Below is a small trained network, with its code and all its weights. Each question gives an input and a class and asks what happens when units are switched off, that is, made to give their printed mean instead of their output.

import numpy as np


def w(rows, s, z=0):
    codes = np.array(rows[::2]) - 128.0
    scale = np.full(codes.shape[1], s)
    scale[-1] = z or s
    return codes * scale


def f(y):
    return np.maximum(y, 0)


def log_softmax(a):
    a = a - a.max(-1, keepdims=True)
    return a - np.log(np.exp(a).sum(-1, keepdims=True))


def net(x, mask):
    res = np.array(x, float).reshape(1, 8) / 4 @ E
    y = f(res @ A[0][:, :-1].T + A[0][:, -1])
    res = res + np.where(mask, y, B[0][:, -1]) @ B[0][:, :-1]
    return log_softmax(res[-1] @ U[:, :-1].T + U[:, -1])


A, B = {}, {}
E = w([
[75,93,93,138,185,56,148,91,92,148,136,173],'x0',
[88,195,105,101,148,155,127,115,100,75,126,170],'x1',
[129,89,94,105,185,117,151,127,148,97,136,198],'x2',
[115,119,120,126,107,134,143,90,1,97,132,108],'x3',
[98,148,124,117,82,55,127,147,123,101,132,160],'x4',
[150,128,150,112,41,66,150,32,154,102,130,126],'x5',
[129,93,126,140,141,103,136,112,162,181,126,135],'x6',
[157,80,93,96,103,185,160,144,90,134,125,191],'x7',
],0.0059)
A[0] = w([
[122,128,117,122,171,136,134,144,109,133,124,128,127],'N1',
[135,130,144,127,107,173,131,135,109,117,125,132,207],'N2',
[132,150,143,143,144,130,126,119,145,121,131,109,126],'N3',
[130,111,138,130,99,80,124,144,121,138,125,79,198],'N4',
[123,132,103,128,135,140,124,137,125,125,129,119,60],'N5',
[116,128,123,128,105,110,131,85,37,120,130,134,130],'N6',
[126,140,140,135,56,78,125,140,181,172,127,95,176],'N7',
[133,122,113,124,123,141,119,136,140,136,130,101,20],'N8',
[135,151,122,125,57,235,126,165,97,159,126,130,225],'N9',
[136,125,136,121,135,136,117,151,173,125,117,124,61],'N10',
[110,147,134,134,121,84,126,109,165,184,123,95,136],'N11',
[119,139,126,123,123,106,124,128,95,117,124,133,121],'N12',
[121,146,132,123,130,105,134,132,140,108,125,194,252],'N13',
[131,103,142,137,102,79,124,150,104,132,130,81,130],'N14',
[117,132,124,122,110,105,130,99,50,126,123,134,134],'N15',
[143,35,119,124,77,119,144,120,87,148,128,205,155],'N16',
[118,128,121,127,113,118,129,101,66,129,127,135,114],'N17',
[104,123,117,132,248,149,126,163,65,161,129,146,188],'N18',
[111,164,114,125,109,91,129,141,148,112,129,197,170],'N19',
[116,124,130,131,180,119,125,147,100,138,126,151,213],'N20',
[133,109,141,135,113,101,127,144,115,123,132,101,135],'N21',
[140,81,122,136,136,123,131,64,163,179,137,108,187],'N22',
],0.016,0.0017)
B[0] = w([
[132,105,146,127,131,127,126,164,133,151,121,141,166],'N1',
[166,150,119,132,129,158,127,139,135,124,159,99,186],'N2',
[210,109,134,93,124,192,163,120,163,105,181,155,160],'N3',
[143,140,62,127,116,139,136,155,132,110,147,116,206],'N4',
[115,110,146,129,120,111,130,137,111,141,100,120,140],'N5',
[137,209,114,140,105,139,139,115,123,79,167,158,227],'N6',
[122,99,36,128,151,125,117,185,122,142,137,87,253],'N7',
[109,142,136,137,128,113,131,132,110,128,118,124,145],'N8',
[148,170,139,140,115,142,129,184,102,124,139,13,254],'N9',
[131,149,114,132,111,131,126,132,100,109,156,130,166],'N10',
[136,76,102,112,132,136,114,148,139,139,111,103,211],'N11',
[119,145,123,135,121,118,133,116,115,123,133,146,164],'N12',
[135,119,73,122,122,129,136,121,155,113,161,183,191],'N13',
[118,154,70,131,120,121,129,142,118,104,141,113,195],'N14',
[119,191,101,147,117,130,134,115,110,102,147,149,210],'N15',
[133,42,122,97,157,137,113,97,164,151,85,99,225],'N16',
[117,179,120,136,113,114,134,115,118,109,149,137,191],'N17',
[141,65,167,127,143,115,114,250,162,174,136,157,241],'N18',
[113,113,72,128,138,112,132,129,136,112,146,196,194],'N19',
[130,97,105,120,131,129,125,155,147,133,150,133,184],'N20',
[129,152,99,120,122,143,132,137,128,113,143,124,167],'N21',
[168,88,170,74,134,174,135,51,166,110,118,138,211],'N22',
],0.022,0.0083)
U = w([
[145,88,217,90,154,162,153,1,149,138,25,144,160],'0',
[138,179,249,192,116,140,118,168,73,170,132,111,4],'1',
[53,134,181,162,126,56,116,76,70,167,70,124,14],'2',
[38,132,192,168,125,95,126,90,88,153,57,130,37],'3',
[131,224,101,161,65,145,154,112,49,83,156,77,191],'4',
[159,11,113,90,186,138,83,180,184,187,102,104,176],'5',
[60,157,104,146,119,72,156,92,128,93,155,234,155],'6',
[86,134,179,160,126,83,122,93,61,171,12,143,43],'7',
],0.0062,0.0018)

Each question gives the input, the list of numbers given to net, and the class t.
The units are the neurons (one row each of A and B). Each row of codes is followed by its name. A weight is (code - 128) times the scale printed after its matrix; where a second scale follows, it is the last column's (A, B and U).
mask holds one flag per neuron, in row order. A switched-off neuron (its flag False) gives its mean, the last column of its row in B, instead of its output. The means were averaged over made-up inputs and are rounded, as every weight is.
A unit's drop is (log p(t) with every unit on - log p(t) with that unit switched off) / (log p(t) with every unit on - log p(t) with every unit switched off).
The circuit of an input: a set's keep is (log p(t) with only the set's units on - log p(t) with every unit switched off) / (log p(t) with every unit on - log p(t) with every unit switched off). Starting from the 12 units with the biggest drops (on a tie, the unit counted first), units are removed one at a time, each time the one whose removal leaves the highest keep (on an exact tie, the one counted first), for as long as the keep stays at least 0.8.
circuit, biggest first: the units of the circuit, biggest drop first
unit that matters most: the unit with the biggest drop
k most important neurons: the k neurons with the biggest drops, biggest first
drop when u is switched off: that unit's drop, to one decimal
input [7,-6,-6,3,-5,7,-4,7], class 4: circuit, biggest first -> [N6]
input [-3,3,0,-7,-4,0,-8,-2], class 4: 2 most important neurons -> [N18; N16]
input [7,0,-7,4,-7,2,3,4], class 4: 2 most important neurons -> [N6; N15]
input [8,5,2,5,-8,6,6,6], class 6: 3 most important neurons -> [N6; N15; N17]
input [5,1,3,7,-2,6,4,6], class 6: 4 most important neurons -> [N6; N15; N17; N9]
input [-3,5,1,1,8,-2,2,8], class 4: 3 most important neurons -> [N9; N18; N11]
input [8,-8,6,2,6,2,-5,5], class 6: 2 most important neurons -> [N6; N15]
input [7,6,-7,5,-5,-1,0,-3], class 6: 2 most important neurons -> [N9; N18]
input [-1,3,8,6,-8,8,3,-7], class 0: 2 most important neurons -> [N22; N9]
input [-5,8,-2,6,-5,-8,-3,8], class 1: 2 most important neurons -> [N18; N9]
input [6,6,1,4,-3,2,3,6], class 6: 2 most important neurons -> [N6; N15]
input [4,-8,5,-4,-7,4,-4,2], class 0: drop when N18 is switched off -> 0.1
input [2,-4,1,1,1,3,2,8], class 0: drop when N18 is switched off -> 0.2
input [-3,8,-2,5,-7,-5,-7,-8], class 1: drop when N21 is switched off -> 0.0
input [6,4,5,7,-1,6,-7,-5], class 6: unit that matters most -> N9
